Each row has a name. Each piece below is followed by the name of the row it came from, unless a question asks for something else. Each question is about the rows just above it. Places in a row count from 1.

J197: [ 63 121 182 131 152  88 191 134 167 155 123 121 118 180 110  92 153 136
 143 127 175 131 124 146 121 140 136 123 146 188  95 110 113 114 131 139
 172 132  92 138 142 149]
J297: [ 91 115 175 127 146 120 198 140 148 208 121 117 121 195 151 109 145 154
 140 121 150 140 128 149 143 116 130 129 136 158 125  92 159  95 105 111
  86 168 143 110  74 134]
J462: [110 105 145 111 132 160 151 119 100 161  72  66 133 184 102 144 158 107
 168 125  97  93 136 120 124 150  68 126 110 156  75  84 121 104 120 135
 133 181 106 127 114 121]
J665: [ 91 123 165 125 136 103 155 147 104 166  87 105 176 196 101 162 136 134
 158 147 115  85  94 130  96 164 176 106 120 140  99  90 110 108 107 115
 177 142  82  82 107 136]
J248: [ 63 121 182 131 152  88 191 134 167 155 123 121 118 180 110  92 153 136
 143 127 175 131 124 146 121 140 136 123 146 188 173 115 143 115  59 107
  96 133  96 101  63 156]
J900: [ 81 120 175 128 119 100 149 174 101 205 128  98 171 163 175 181  95 136
 161 146 133 120  92 113 163 143 120  62 143 134 103  81 137 105 150 128
 147 145 151  28 131  98]
J457: [ 86  96 134 120 147 160 150 109 117 157 106  58 112 160 123  97 163 107
 168  93  97 125 172 113 144 153 138 127 166 170 114 107 135 115 102 133
  98 154 116 123 120 132]
[107 168 125  97  93] begins in row and place | J462, 18
Table of tags by key:
[92] -> J887
[124] -> J498
[128] -> J246
[125] -> J925
[129] -> J487
Look up the entry of J297 at place 23 in the table: | J246
Where do [ 63 121 182 131 152  88 191 134 167 155 123 121 118 180 110  92 153 136
 143 127 175 131 124 146 121 140 136 123 146 188 173 115 143 115  59 107
  96 133  96 101  63 156] appear? | J248
Among the named rows, does one hold [ 95 110 113 114] next to each other, in this order? | yes

J927: [120 110 125 125 113 103 112 140 120 114 127 143 135 124 110]
J18: [112 106 122 128 104  94 106 145 118 114 130 151 139 126 106]
J691: [110 107 121 129 101  94 106 146 117 114 130 151 140 130 106]
J51: [ 43  47 111 112  71  53  76 185 105  82 121 213 145  87  40]
J391: [129 115 125 125 120 112 129 137 119 115 123 131 132 133 117]
J386: [106  99 120 124 104  92 114 145 114 108 126 151 138 125  99]
J469: [ 42  64 114 132  61  46  18 200 125 107 149 243 157  85  54]
J566: [ 42  63 113 132  61  47  19 198 125 106 149 243 157  84  52]
J330: [ 48  49 112 113  79  58  76 180 107  83 124 211 145  86  43]
J412: [132 110 131 114 115 110 110 143 120 112 121 132 130 115 118]
J985: [ 45  49 111 116  82  59  73 178 110  84 128 216 147  84  41]
Where do [121 129 101] appear? | J691
tags:
[119] -> J202
[103] -> J914
[112] -> J198
The tag of J391, keyed by place 6: | J198
Which row holds [112 106 122 128 104  94 106 145 118 114 130 151 139 126 106]? | J18
q: [120 110 125 125 113 103 112 140 120 114 127 143 135 124 110] | J927

J781: [170 113 129 110 154]
J442: [158 129 133 102 136]
J369: [144 103 115 104 113]
J211: [132  97 125 104 113]
J150: [144 127 108 173  62]
J192: [162 105 120 208  62]
J392: [160 144  87 177  74]
J458: [166 182  57 204  62]
J120: [191 189  72 181  68]
J790: [161 183  71 191 104]
J946: [192 195  66 183  38]
Table of tags by key:
[88] -> J642
[70] -> J343
[161] -> J363
[71] -> J159
[87] -> J827
[129] -> J505
[66] -> J507
Look up the entry of J790 at place 3 in the table: | J159
q: [158 129 133 102 136] | J442
q: [144 103 115 104 113] | J369

J455: [158  83  48 215 191  65  54  72 118 105 107  88  86  90 105  63  53 123
 108 188 180  89  74  87  86 200 105  60  74 112 205  68 208 202  84  76]
J292: [ 54 126 178  91  75  95 178 234  92  96  71 238  46  75  79 175  70  60
 131  68 163  69 192  89  73  81  39 134 205  74 112  94  68 143  66  81]
J265: [ 74 193  95  68  80 189  73 144 191 192  74 115  53  80  77 174 133  66
 194  70  67  92 177 193 187 140 105  56  66  86  86  89  59  71  85 110]
J714: [ 87 223  74  63  62 216  54 153 221 223  87 119  45  59  93 200 128  40
 221  77  58 111 201 222 217 150  86  39  51 101  73  71  49  65  64 133]
J686: [155  90  59 210 191  73  61  81 123 110 107  93  86  93 104  70  59 125
 114 184 181  89  82  93  91 199 111  64  78 113 205  72 203 200  88  77]
J335: [125 175 111 107 103 177 114 138 172 175 131 132 120 118 134 172 146 103
 169 114  93 142 160 176 178 136 116 119 115 129 103 126 106 101 117 149]
J492: [118  76 163 155 160  70 160 136  76  72 111 147 126 142 109  88 106 157
  86 134 178  98 102  69  64 120 136 148 163 117 163 136 154 168 141  91]
J839: [162 100  36 227 208  82  35  66 144 127 101  76  76  89  97  67  58 126
 129 196 180  83  79 107 107 229 117  41  53 108 223  62 219 208  83  71]
q: [ 74 112 205] | J455
tags:
[66] -> J55
[136] -> J494
[76] -> J426
[234] -> J161
Look up the entry of J492 at place 8 in the table: | J494

J964: [ 86  83 136  49 120 182 117 147 158 140  97  90 134 162 156 217 116 140
 158 117  98 104 197 165]
J277: [130 172 118  61 114 132 140 111 128 123 187 154 110 198 151  73 178 145
  87 170 115  97 209 163]
J862: [155  70 109 136 185 163  95 152 158  88  61 108 149 113 157 136  97  80
 107  94 176 162 116 170]
J570: [141 163 116 183 152  87 124 144 126  98 154 142 125 114 119  69  57 124
 107 105 133 153 114  69]
J39: [129 130  91 150 156 112  86 113 145 110 114  88 122 116 132 104  63 112
  83 105 170 208 116 161]
J168: [ 54  97 118  62  94 154 127 163 149 161 120  91 135 151 128 245  68 171
 196 131 132 170  69 135]
J803: [134  73  96  39 121 159 116 156 135 135 123 162 161 175 122 155 166 127
 136 159  56  83 185 151]
J24: [ 54  97 118  62  94 154 127 163 149 161 120  91 135 120 116 245  68 171
 196 106  43  94 195  94]
J300: [160  68  75 131 114 134 116 108 104 160  86 147 157  93  88 153 214 104
 142 162 126 136  53 170]
J304: [ 76 147 159  39 120 159 164 152 124 152 143 115 118 116 120 194  83 169
 200 102  80  81 140  44]
Row and place where [116 120] starts: | J304, 14
The rest of the row after [135 151]: | [128 245  68 171 196 131 132 170  69 135]
key -> tag
[170] -> J154
[159] -> J254
[123] -> J141
[83] -> J865
The tag of J803, keyed by place 22: | J865
[141 163 116 183 152  87 124 144 126  98 154 142 125 114 119  69  57 124
 107 105 133 153 114  69] is in which row? | J570
Which row holds [160  68  75 131 114 134 116 108 104 160  86 147 157  93  88 153 214 104
 142 162 126 136  53 170]? | J300
The rest of the row after [ 39 121 159]: | [116 156 135 135 123 162 161 175 122 155 166 127 136 159  56  83 185 151]

J493: [60 27 36 55]
J71: [157 121 161 138]
J693: [ 60  27  36 203]
J474: [118 194  73 135]
J29: [ 60  27  36 110]
J567: [63  4 60 73]
J236: [ 65 191  78 134]
J245: [188  63 154 121]
Among the named rows, does one hold [27 36] next to each other, in this order? | yes
Does one of the named rows hold [ 4 60 72] side by side, in this order? | no
[154 121] begins in row and place | J245, 3
Go on from [63  4 60] to the end of its row. | [73]
Among the named rows, does one hold [119 194  73 135] next to each other, in this order? | no

